Below are the code and all the weights of a small trained network. Each question names an input and a target symbol and asks about switching units off, where a switched-off unit gives its printed mean instead of its output.

import numpy as np


def w(rows, s, z=0):
    codes = np.array(rows[::2]) - 128.0
    scale = np.full(codes.shape[1], s)
    scale[-1] = z or s
    return codes * scale


def softmax(a):
    e = np.exp(a - a.max(-1, keepdims=True))
    return e / e.sum(-1, keepdims=True)


def log_softmax(a):
    a = a - a.max(-1, keepdims=True)
    return a - np.log(np.exp(a).sum(-1, keepdims=True))


def net(x, mask):
    ids = ['Λαβδημξτψ'.index(c) for c in x.split()]
    T = len(ids)
    res = E[ids] + P[:T]
    u = 0
    for l in range(2):
        r = res
        for j in range(3):
            rows = slice(2 * j, 2 * j + 2)
            q, k, v = (r @ M[l][rows].T for M in (Q, K, V))
            z = softmax(np.where(np.tri(T) > 0, q @ k.T / 2**0.5, -1e9)) @ v
            o = O[l][rows]
            res = res + np.where(mask[u + j], z, o[:, -1]) @ o[:, :-1]
        u += 3
    return log_softmax(res[-1] @ U[:, :-1].T + U[:, -1])


Q, K, V, O = {}, {}, {}, {}
E = w([
[143,55,236,129,169],'Λ',
[216,101,124,220,123],'α',
[111,203,141,247,74],'β',
[47,238,165,92,218],'δ',
[40,36,50,150,31],'η',
[145,27,114,64,216],'μ',
[197,150,54,44,27],'ξ',
[98,188,2,147,215],'τ',
[8,98,220,92,96],'ψ',
],0.012)
P = w([
[4,129,131,147,183],'0',
[113,144,139,120,190],'1',
[136,131,145,109,145],'2',
[138,133,138,118,114],'3',
[156,136,138,98,114],'4',
[151,153,129,101,82],'5',
[180,170,129,72,55],'6',
],0.0044)
Q[0] = w([
[150,114,38,127,76],'0.h0',
[88,36,119,89,112],'0.h0',
[125,130,250,156,141],'0.h1',
[184,103,132,140,118],'0.h1',
[109,37,151,5,81],'0.h2',
[140,207,88,141,177],'0.h2',
],0.012)
K[0] = w([
[137,131,87,191,78],'0.h0',
[130,4,111,138,114],'0.h0',
[108,55,240,160,198],'0.h1',
[202,126,140,145,131],'0.h1',
[118,88,145,1,105],'0.h2',
[71,185,129,210,164],'0.h2',
],0.012)
V[0] = w([
[75,163,166,207,176],'0.h0',
[170,2,81,204,67],'0.h0',
[241,161,169,29,56],'0.h1',
[172,100,176,82,130],'0.h1',
[110,130,121,72,61],'0.h2',
[225,236,99,133,63],'0.h2',
],0.0084)
O[0] = w([
[168,7,92,138,83,253],'0.h0',
[234,206,173,55,107,44],'0.h0',
[99,121,241,191,254,87],'0.h1',
[111,121,153,177,146,106],'0.h1',
[98,155,127,54,224,111],'0.h2',
[117,130,22,202,201,175],'0.h2',
],0.0072,0.0029)
Q[1] = w([
[154,175,83,213,86],'1.h0',
[21,75,113,176,188],'1.h0',
[35,174,44,153,67],'1.h1',
[89,186,191,3,105],'1.h1',
[139,91,199,127,70],'1.h2',
[99,95,66,130,46],'1.h2',
],0.0069)
K[1] = w([
[61,123,122,111,247],'1.h0',
[65,33,76,209,100],'1.h0',
[154,22,116,171,48],'1.h1',
[165,122,188,37,136],'1.h1',
[107,171,210,163,170],'1.h2',
[181,88,128,63,254],'1.h2',
],0.0075)
V[1] = w([
[174,70,111,85,83],'1.h0',
[116,179,102,33,250],'1.h0',
[156,66,76,81,187],'1.h1',
[226,15,99,111,92],'1.h1',
[36,187,115,157,73],'1.h2',
[143,138,3,176,162],'1.h2',
],0.007)
O[1] = w([
[161,254,69,154,158,191],'1.h0',
[32,85,101,53,199,4],'1.h0',
[121,99,46,45,226,130],'1.h1',
[224,101,182,63,246,217],'1.h1',
[13,132,117,215,1,158],'1.h2',
[161,57,41,161,121,180],'1.h2',
],0.0063,0.0042)
U = w([
[138,103,255,163,180,111],'Λ',
[215,79,132,157,177,147],'α',
[137,188,108,197,66,85],'β',
[53,34,121,86,128,254],'δ',
[129,199,101,72,80,147],'η',
[155,96,133,51,219,206],'μ',
[98,184,113,123,184,54],'ξ',
[140,132,17,89,158,30],'τ',
[76,156,204,126,67,91],'ψ',
],0.0077,0.0044)

Each question gives the input, a string of symbols that net reads in full, and the target symbol t.
The units are the heads (2 rows each of Q, K, V and O). Each row of codes is followed by its name. A weight is (code - 128) times the scale printed after its matrix; where a second scale follows, it is the last column's (O and U).
mask holds one flag per head, layer by layer. A switched-off head (its flag False) gives its mean, the last column of its rows in O, instead of its output. The means were averaged over made-up inputs and are rounded, as every weight is.
A unit's drop is (log p(t) with every unit on - log p(t) with that unit switched off) / (log p(t) with every unit on - log p(t) with every unit switched off).
The circuit of an input: a set's keep is (log p(t) with only the set's units on - log p(t) with every unit switched off) / (log p(t) with every unit on - log p(t) with every unit switched off). Starting from all 6 units, units are removed one at a time, each time the one whose removal leaves the highest keep (on an exact tie, the one counted first), for as long as the keep stays at least 0.8.
circuit, biggest first: the units of the circuit, biggest drop first
unit that matters most: the unit with the biggest drop
which heads matter: for each layer, one digit per head in row order, 1 if its drop is at least 0.15 and else 0, layers parted by /
drop when u is switched off: that unit's drop, to one decimal
input δ β ψ Λ δ, target β: unit that matters most : 1.h0
input β ψ β β δ ξ, target α: circuit, biggest first : [0.h1 0.h0]
input ξ β δ τ, target δ: circuit, biggest first : [1.h0 0.h0]
input δ α Λ β η τ ψ, target ψ: which heads matter : 001 / 011
input β α β α β, target α: circuit, biggest first : [0.h0 1.h2 1.h1 0.h1]
input α ξ α, target μ: circuit, biggest first : [1.h0 1.h2 0.h0 0.h1]
input ξ ξ ξ μ, target δ: which heads matter : 111 / 110
input ξ ψ β, target δ: circuit, biggest first : [1.h0 0.h2 0.h1 0.h0]
input α α Λ τ ξ, target μ: which heads matter : 100 / 000
input β β Λ, target Λ: which heads matter : 011 / 001
input ξ μ α τ, target δ: circuit, biggest first : [1.h0 0.h0 0.h1 1.h1]
input μ ξ ξ, target ξ: which heads matter : 111 / 010
input Λ ξ ξ, target ξ: circuit, biggest first : [0.h1 0.h2 0.h0]
input ξ β β β, target δ: unit that matters most : 1.h0
input β τ μ η α δ, target δ: drop when 1.h0 is switched off : 0.1
input β α α β, target α: drop when 1.h1 is switched off : 0.4
input Λ β μ ψ α η η, target η: drop when 0.h0 is switched off : 0.4
